Each row has a class, written as a number after it.
[ 18  40 -70   3  -4  22 -35   4  34  -8   0  36  43 -16   8   3 -19 -13
   8   7 -12  12  22  42 -10   1  25   1 -11   1   6  43  68   5  43 -16
  -9   8  20  -5  46]
0
[  1 -31  22   0  15  15  12   8   2  -7  -6   3 -22  -1  -2  -5 -30   6
  -2  -9  22 -11  48 -22  21   3  -1  -9  -3   6   8  28 -19   6  -2 -24
   5  11  23  -1 -38]
6
[ -6   2 -49  -4 -12  41 -13  -1  33  -8   5 -37  32  29  28  13  10   5
  13  26  16  25  13  -9  30 -17  11 -13  -3   8   5  15  -7 -22 -36 -14
   0 -21  -9 -18  -9]
3
[ 10   3  11  -9  -3  -2  35  -6 -32   3  28   2 -17  24  52  24 -18  -5
  -5  12  17  -6 -12  34  10  12   0  -2  21  -3 -13  -4  -2  19 -22 -21
  -8  -2 -12 -12 -18]
0
[ 26 -39 -12 -46  -8  45 -21 -13   8 -32  19  19  -2   1  21  -5 -21 -11
  -9 -13 -11 -10  24   6  40  34  19  -9  19 -42  25  -6 -12  74   6 -21
 -11   1  25  28 -43]
6
[ 20   1  -2   2  18  15 -11   7  14  15  13  36 -47 -36 -37  16 -33 -45
   4 -28   1   0 -27 -34  30  36 -26   1  -8  40 -39  14  13   1   6  15
  10 -23  38 -11 -12]
2
[  1  43 -28  -2   4   1  -6  24  18 -25  13 -28  37  17  17  10  15  16
 -13   9   5 -12  12  56  -9   1  29 -24 -20  -9  13  -7  -4 -29 -15  10
  -3  12  -3  -5 -15]
0
[ 38   5   2  16 -14   9  -7  21   6  27  24 -11 -17  -9   8 -12  -5 -23
  33 -26 -17 -14  29  25  -1 -22   5 -18 -29  -5 -15   0 -27  12 -24   5
  14 -27  19  18 -62]
11
[ 19 -21   0 -11  58  20  39 -14 -28  -4   8  -9 -33  13   1   1 -29  19
   1   5  15  20  10 -30  25  29  -8   4  10  37  -5  16 -18   4  -3 -35
   9   5   5 -47 -17]
9
[ 18  13 -12  -3  23  42  -5  26 -24 -14  13   3 -15  57 -26   9 -10  19
   3 -17 -12  34   0  11   8  -8 -14 -10 -22  17   6 -10 -24 -32  -9   2
  -6   6  -4 -31  -8]
7
[ -3  22 -26 -13 -13  45   5  16  -4  10  10 -13  56   6  16  -4  -7  27
 -22  28 -19 -17  16  36   4   5  21 -12 -19  -2 -16  19  12 -19  23  16
  -8 -13  15 -16  61]
3
[  3   0   4  15  -8 -10  23 -17  -7   7  17  19 -24  -8  16 -23   2 -12
  -7 -11 -18  12  33  -4 -12 -33  -9   5   1  -5 -21  19   4 -23 -17   4
   8 -12  -4  13 -29]
11
[ -3  16 -11  -8 -12  19  10   9 -13   9   2  26  60  26  18   9 -22  56
  -1  18 -36 -18 -49  10 -22   3  12  -5 -19   1 -16   6   4 -60  45   8
 -17  -1  15 -33  51]
10
[ 27   9 -63 -31  -2  28 -26 -39 -20 -26  -6  27  -6 -23  -8  38 -16 -10
  -8   3 -10  -8  18  41  16   4 -17 -14  36   4  39 -33   9  61  28   1
  -7 -13  13 -15  -4]
8
[-10 -13 -15  -4  -6  52 -17  -1 -21  -4   6   9  14  67  -1   6  -5  49
  17   3 -29  11 -22  -4  40  -8  16   4  -5  14  15  10  11 -64  -1  -1
 -27  10   0 -18  49]
6
[  6  10 -19  17  29  19   1 -12  22  -7 -14  -5  -6  16  -9  11 -19 -25
  -8  -3  -1  40  22  48  13 -21  12  -4   9  -2  39  24  36  -1  -6 -16
  -3 -19  -2 -14  15]
7
[ 19  13 -29  14  -2 -18 -13 -14  -5 -20  13 -27 -26   0  20  27 -32  -9
   8   6  26 -28   2 -14   3 -26  -3 -34   1  32 -22   0 -28 -51 -27  21
   6 -19   2 -39 -36]
1
[ 11  -2 -18 -11 -11  31  18   3   9  -4   6  -9  16  34   8 -16  18   7
 -21   0 -14  19   2 -13  36 -33  13  -3 -28  13   5  -3   6 -20   7  -1
 -20  -8 -10   2 -29]
4
[ 18  -1  15   2 -42   1   1 -29   8 -76   3   2  -5  -8  37 -16  23 -22
  -8  -2 -18  -6 -21  12  15   3 -27 -15  21 -59  29 -29 -13  46   4  12
 -15  10  18  28  -8]
8
[ 30  16 -12   2  10  30 -46  31   5   2   6 -20 -19  15 -24  18 -13 -13
  13 -18  -7  -1  -3 -20  28   3 -25 -32  -8  28  -4   0 -43  -9 -15  34
   7 -19  13 -15 -26]
2
[ 22  21 -33 -18  37  -3   3   5   1 -23 -12  20 -12   3   4  39 -20 -27
  10   3  21 -30 -32  33  21   0   5 -18  15 -35  30   5  -5 -33  -9  10
   6 -22  -6 -40 -29]
4
[-11  -3  -1 -32  22  23   7  26 -19  11  11  -4  23  46 -16   6  -9  42
  -7  34  -4  12 -31  -7   2  28  15  16  -3 -22  -2   2   2   5   3  11
  -3   7  -9  17  22]
1
[  4   1 -20  -7  24  15 -16  22 -21  -8  -7  12   4  25  -4  10  -7 -17
  25  -4  33 -14  -3   7   7  15   2 -18  16 -31   2  15 -25  -4 -29  11
  39   5  13 -52   0]
10
[  2   2 -17  17  11  28  -9  15  11 -12 -13 -13  32  39 -14 -33 -23   1
   9  -7 -14  36  26   5 -17  -8  22  -2 -17  -8  21  32  12 -17   4 -25
  -8  11   2   4   4]
5
[ 17  26 -12   2  49 -22   5  16  -2  -2  -7 -12 -30 -39  -8   3 -10 -20
 -11 -29   6 -30  -2  14   8  15  21   5  -9  13 -28  -2  -3 -22 -18  19
 -15 -17   0  -5 -34]
2
[ 20   1  -1   5  11 -18  29  16   6   7 -12  13   3  33  21 -24   0 -15
  11 -17  -6  -2   5  36  11 -33  33   6  -6  -5  12  11   9 -15 -28 -20
   5   5 -11   9 -36]
10
[ 33  16 -49  -1  22  38  -7  28 -21 -33  -4  14  -7  48  -3  26 -32  14
  10  -4 -12 -18  -1  15  37 -38  19  -9 -27  13 -17  24  19 -49  -2  33
 -18  -8   0 -31 -20]
6
[  7 -21  19  19  48 -36  70  -6 -27   1 -12 -35 -38  -4  28   7 -10  -7
 -25 -10  36  16  17   8  15   0  -3 -13   8  33 -15  23   2 -18 -37 -30
  16  -1  -5 -36 -19]
11
[  7 -21   0   7  25  -1  -3  -1 -18 -24   4  -4 -36  41  -3   6 -34  -5
  21  -9  12  22  15 -15  13 -13   0 -11  10  48  19  35 -36   0   1  -6
   1  -3  -3 -28 -50]
7
[  5   8 -29   6  47  27 -17 -18  15   7   5  -6   9  10 -23  13 -30  16
  23   7  19 -19  59  -8 -16 -18  25   5  -7 -29  22  51  40   6  27 -27
  14 -16  14   1  -4]
8
[-14   9   7  12  25  25 -11   9  22 -17  -5 -12  50   6   0 -27 -12  14
  11  16   1  32  16 -32 -15  -2   9   3  -7 -26   6  36  27  22   8 -13
  -6  10  18 -17 -19]
6
[  6  17   1 -19  42  -2   0  26  40  13 -18   2  15 -12  16  -5   9  21
 -17  17 -14  11 -21  -5 -20  10 -11 -17  26 -35  45  -7 -47 -15  11  38
   5  -5   3 -19  16]
8
[  9  -6 -31   5  36  34 -19   1  10 -26 -23  22   1  -4 -24  15 -32 -26
  -3  -5  -5   3  48  -5  12  10  20  -4  11 -10  -5  43  20  -7  17  -7
 -16 -14  31  23  14]
6
[-11  -8 -35 -19  -9  19 -14   3   2  18 -19  14  -1  11  -4 -27   8 -34
  11  21  13   5  35 -21 -10   6  12   1  34 -13  25  55 -18  23 -34   0
  27  13  -6  51  20]
4
[-19  27  12  -6  -3 -15  21   9  25  22 -23  10  27  -5  -2  33 -24 -23
  -2   5  30 -16 -62  44 -21  27   1 -21   3 -38  40  -8  35 -10 -35   6
  27   8   4 -25   5]
5
[-24  -6  10   7  -7 -27  24   3  14   7  -4  54   6 -30  10  -7   0 -27
  -3  -7  15 -15  14 -33  -9 -18   6   6  -5  19 -37  13   7 -32  -9   9
  25   8   8  11 -18]
11
[  0 -26   1 -14  22  -4  32  20  21  12  -2 -14   7  20   2   0  -6 -17
 -34   1   3  15  13 -43 -24 -14  20  13 -15   1  -3  17  -6 -15 -14 -22
 -12 -10 -39  60 -34]
3
[  7  18   9  -3   3  25  32  -4  -9 -13  18  -7  17   6  28   9 -11  -7
 -26  24 -20   1 -11  -1   1  14   4  -8   4   0 -24  -4  10  23  -4   9
 -16 -10  11  29 -18]
4
[ 21   8   6 -16  43   5  -7  38  19  21   2  -6   2   3   0 -23 -13  34
  -2   2 -24 -23  -6  30  13  -6  26 -10 -19   3  20  10 -31  -4  17  15
   1 -19   9 -18   9]
7
[  1  30 -21 -18  17  -8  -3  15  27 -25   3  -1 -16 -14  28  18  -7   7
   7  -1  16 -22 -37  34  11   5  18  -1  -3 -48   2   9  -9 -33   1  20
   6  -3  -9 -44  -3]
0
[  9  -6  17  39  20 -12  17  -5   4  -5  10 -21 -31 -23  13 -12 -23  18
 -11  -8   1 -22  12  10  32 -26 -15  -8 -17  32 -32   9  -7 -54  15 -20
 -14 -31  18 -35  26]
8
[ 11  22 -26 -24 -15   9   0 -23  49 -59  -8   3  -6  15  27  -1 -12  -6
  17   6 -13  12  -6  59  39   9   0 -20  37 -42  49  46 -14  16  16   1
   5  -8  27  -1 -20]
8
[  8  -1  -7 -17 -18 -26   4   9   2  35   4  24  33 -27  21 -19  13 -16
 -20  -3   6 -32  30 -13 -50 -17  14   4 -10 -19  15 -28  -5  -7   2   2
 -17  -1 -20  24 -21]
3
[  8  19  -5   9  -8  23   0 -29  18 -41 -18  -6  13   1  13  37 -36 -16
  18   8   3  -3 -29  15  20 -21  -2 -15  -1 -26  44  31  38  15  17  -1
   3  -2  -4 -33 -15]
9
[  4   2  31 -14  -4  31  22  14  -1 -25  28 -15  31  50  13  26  -5  14
  -5   6 -28  -3 -50  12  16   8   6 -20  -9 -15 -10 -15   0  12  -6  14
   8  10   9   9 -29]
6
[  4  -5  38   6  31  -6  48  -3  -1  -9  18 -11 -29  36  13  25 -34 -12
  -7  -4  17   7  -3  -2   1  10  -2 -13  10  10   5  21 -12  -8 -20  -2
  14  -5   4 -14 -84]
10
[-10  23  34 -17   8  -7  -1   8  22  -7 -27   3   7 -44   7   8 -10  -7
   1 -12  -2 -47 -35  21  25  -7  -5  -6   6 -23  10  10 -15   5  17  -8
  -1   4  -8 -26   1]
6
[ 15  30 -26  -2  -2  29 -38  30 -11 -20  16  10  62  18  17  15 -14  48
 -11   4 -40 -32 -24  21  15 -16  20 -16 -36 -35 -16  14  33 -22  33  40
 -28 -12   4 -13  10]
2
[  0   5  -1  -1  16   2 -17  24 -25   2  -1  25  20   8  -9  -6 -15 -11
  11 -11  -1 -18  -2  38  25 -11  -2 -14   7  13  13 -21 -30  -9   1  -5
  -1 -10  -7 -54 -32]
5
[ 26  11 -30   4   0  22  -7 -30 -10 -62  17   9 -23  16 -18   8   5 -50
  -5   4  -8  -3  19   4  17 -12 -17  -8  13 -11  -1   2  -6  11  17  -3
  -6 -25   9   9 -17]
0
[ 26  21 -39 -23   6   1  -6 -38  23 -48 -16  21  -7 -50  24   9 -18 -15
 -10 -19 -26 -25 -28  62  46 -16   5 -12  21 -21  25  -3  23  29  30 -22
  -5 -14   7 -32   8]
8
[-12  24  34   2   7  33  12 -34   7 -69  17  16 -11  30 -24  20  21 -30
  11 -11 -41   6 -23  17  30 -14  -3  -7  17 -38  50   2   5  16  13  -6
  11  10   1  25 -48]
0
[ 14   4  30  -5 -13  43   4 -25 -30 -18   2  -7   3  26 -19  26 -10 -30
  12  -5   3  -5  -9   5  15  28 -12  -5   4 -25  32 -31   1  46   3 -11
 -19  -2  12  11  -8]
9
[  0  -9  25  18  34  16  25   4 -16   4   6  -4 -18   4  -8  -7 -20  -2
 -10  -4   9 -10  55 -23   0  -4   1  -5 -11  15   1  35 -23 -24 -14 -17
   0   2  -4   7 -34]
9
[  0   6  -6 -21  13  18 -40  39   5  12  -9 -16  42  11   2  -3 -16  29
 -24  13 -24  -7 -17  -1  42 -10  20 -24 -12   5  -9  24  -7  11  21  23
 -17 -15  -3  -8  32]
1
[ 14   6  -4  26   9  27 -15 -25  31  -5  16 -18  22  -7 -10   2 -43 -22
  12  -2 -11  -2  40   8 -16  17  29 -11 -15   1  15  58  33  -3  51 -13
 -11 -19  35   8   9]
9
[ -8  28  -7   3   6  22   5  -4  15  -1  12  -6  12  -1  10  11 -14  22
 -17  14 -26   0 -23  22   9   9   5   6 -12  12 -16  30  34 -51  16  12
 -13 -13  -1  -5  59]
11
[ 17  -9 -29  -2  -3 -17  -9   8   7   2  -8  18  17   3  10 -13  20   5
 -21  -7 -22  -5  16 -12  -5 -39  21 -11 -13   5  18   5  -4 -44  10   6
 -16  14 -20  29  -8]
1
[-15 -20   6  -1 -20  -2  -4  18   6  -5  -8  11  16  65   4 -17  11 -34
 -14  -7   0  49   9 -38  13   2  17  -2  13  24 -23   2  -3  10 -39  22
  -7   7   5  49 -16]
10
[  6 -13  18 -39 -24  13 -19   0  41 -38  12  -6  13  19  15  26 -41   8
   4   0 -17  -2 -44  23   5  24   7 -13  15 -50  41 -25 -19  27  17   7
  -2   0   9  16 -34]
6
[  6 -13   5 -10  10  -7  41  -8  -8  25  16  -7 -15  -9  23  -8 -45   4
 -30   4  12 -29  69  14  -1  11  19 -28   4  24 -28  58 -31  -7  -4  -7
  19 -15  20   1 -31]
9
[  8  17  -6  39  47  42 -17  14   6 -37  -5   6  39   3 -24 -12 -12 -42
  -6  24 -12  -3  29   0 -11   0  15  -8  -8 -45  19  58  37  14  38  -1
 -11 -20  30  11  46]
0
[ 37  30 -54  -5  20  22  -3   9   5 -19 -16  11  26   0  -6  18 -10 -21
 -19  21 -10 -38  41  23 -40  -8  28 -11 -10 -31  16  28  23   4  33   4
  -6  -4   8  49  39]
0
[ 34  23  12  16  42  32 -16  16 -19  -4  23  10  -8  -6 -47 -20 -25 -29
  12  -8 -27 -31  41 -27 -14  13  -7  -6 -22   4 -33  21 -32   4  21  10
 -12 -32  29  22 -26]
9
[  8 -16   4  -6   1 -45 -42   3  10   3  15  18  -1 -20  12 -24  10  10
   9 -15  18 -38  29 -27  -8 -15   5  -4  -3  21  -6 -19 -40  -3  29   1
   0   2   2 -13 -11]
7
[ 14  -1 -23   1  24  32 -11  20   1   4  -9 -17  -8   0 -13   8   4   8
  14  -4  -5   5  53   8   1  -4  -8 -13   8   4   4  12 -72 -36  10  -3
  -6 -12   6 -15 -26]
6
[ 14  -5  16 -28  12 -25  12  21 -10  -1   9 -10  -5 -18  59   3 -10   0
 -31   6   0 -11   4 -32  -6  16 -14 -23  22   6 -26  16 -36  53 -31   2
   1   9 -18  23 -46]
3
[ 17  27 -10  -1  48  23 -27  33  -2 -21 -12  37 -15  -7 -22  45 -35 -14
   6 -18 -22   4 -45   7  40  20 -17  -1  11   9 -14  -8   8 -19  -5  15
  -9  -8   3 -13  10]
2
[  2  20  31  -9  31 -11  46  50  19  34 -20 -12  17  -1  20  18 -23  12
 -10  -6 -11   1 -43  60  20 -12  19   3 -12  17 -13  -5 -11 -31  -5  -9
  17  13 -36 -23  26]
9
[ 14   8   1  -5 -20  25  26   2 -16   1  24  -1  19  25  26  -8   4  27
  -8   9  -9   0 -22 -16   6 -32  -6  15 -37  10  -1 -18   9 -24  39   1
 -32   3 -24 -28 -30]
4
[-25   7  -4  -8 -15  15   3   6  12  21  -1  20  29 -12   7 -13  -8  60
 -31  20 -14  16  12   7  10   0  -1  -7 -22  45   2  10   1 -21  39  20
 -25  -5  26 -36  24]
7
[ 11  17 -14  -9   3   8  -8  10  28 -13 -12  17   5 -49   6   5  -9  -6
  -6 -11 -10  -6 -23   0 -24  31  -1  12  -2 -15  20 -14 -11 -21  28  15
 -19  16   2   3   3]
2
[ 18  24   0 -11  16 -17   6  24 -10  -5 -10  13 -28   3  -1  25   7   3
   4 -13 -21  -4 -43  48  38  -8  -8  -4   3   9  -5  -7  -2   2  15   9
   1   4 -10 -17  15]
0
[ -6   0 -28 -12 -12  49 -18  -1   2  -2   8  13  38   3  10  -8 -21  19
 -28  18 -43 -12 -11   3  17 -19  20  -3  -6  20 -15  -2   1 -10  29  26
  -6 -17   2 -18  42]
10
[ 41   7 -20  -5 -11  23 -28 -24  -2 -67   8   1  16   5  -4  17 -21 -12
   4 -16 -27 -21  14  29  26  -7   3 -16  -8 -16  13 -42 -12   8  37 -20
 -30 -15   9   7 -18]
9
[  6  -1 -22   5 -45  38   6  42  -6  -8  25  39 114  15  14 -11   4  26
  -2  41 -46 -15  -9  38 -13  -5  11 -16 -44   3   3  -3  21   5  47   4
  -6   8  29  15  20]
3
[  9  13  23 -13 -28 -18  28 -22 -13 -29 -20  12  13 -18  40  -1   5 -37
 -26  18 -20 -27   1  36  28  -7   1 -25  41 -30   8  27  -3  60  20  19
  -9  -3  13  34  -6]
1
[ 12 -44   8   5  28  24  -5   5 -13 -23  16   7  -7   5  17 -13 -28  -2
  -5   8  -4  23  11 -40   9  11 -30 -11  14   1  16  35 -44   2   9 -33
   1 -11  -2 -22 -13]
11
[  9  25 -33 -24  22  24  -4  29 -32  -7  -8  -6  -7  17   9  21 -14   2
  -3  15  13  -4 -11  18  12  16  -7 -18  16   0   8   8 -32  -1 -34  23
  -1   3 -15 -23 -15]
4
[ -4  16  16   2  24  17  19   4  12 -18 -11 -23  17   8  33  -2 -18  -4
  19   4  17  -2   5   3 -23 -11  32  -2   0 -37  47  38   2  24   3 -28
  11  30 -13 -16 -23]
0
[ 15  14  -5   4   7  30  17  12   1  12  19 -24  55  60  37  13 -22  14
  -5  13 -20  18  -3  48  18 -23  37 -13 -11  17   5  -6  23 -19 -17 -11
  -8  -3 -21 -13   4]
9
[ -7  14  -3 -28  36  -6  25  23  14  10 -23  61 -19 -32 -21   5  -6   3
 -13 -12  -9  -5 -28  19  -1  -6  -4  21   8 -10  29 -32 -11 -26  15  25
   8  11 -11 -20  -4]
8
[ 39 -19 -20   7  24  -4 -24  15 -34 -21  15  -2 -62  36 -39 -27   2 -29
  31 -40  11 -15  27 -27   0 -11  -8  -5  -7   0  -1  -9 -56 -20 -22  13
   5  -8   7   5 -34]
8
[ 14   9   6   8 -12 -11  -4   5  39  15   9 -36  26  -2  18 -22 -10  22
   7   9  -3   9  29   3 -69   3  12  -6  -8 -46  15 -16  -9  21  11   9
   2  -2  27  43  -3]
8
[ 18 -10 -48  -9   2 -17  21   7   6  18  -5   0  13 -15  17 -31  14 -25
 -31  21  19   3  27  -8 -55  15  25   1   0 -35   9   9 -12 -21 -23  15
 -11  -3  -1  35  -5]
1
[-11 -14  15  -4  17   3 -18  31 -53 -11  -8   5  12   9 -13 -12  -9   0
  -1   6   2  11  15 -38  11  23 -32 -20  19  39  -5  15 -53  23  -7  -7
 -12   6   5 -18  -2]
3
[ -2 -33 -22  -6   6 -10 -13  17   7  -6   4   2  -8 -22   6 -22 -15 -12
 -13  21  21   0  40 -63   2  12  -6 -18   7  28 -38  48 -58  16 -14  -3
   9  -9  15  27 -45]
1
[ 10   3 -64  30   6   0 -29   7  63   6  -9 -20  -1  -7   5 -15 -21   4
  13   3  11  33  21  41  15  -6  28   5 -16   2   4  35  57 -33 -15 -12
  -7 -22  26   4  51]
8
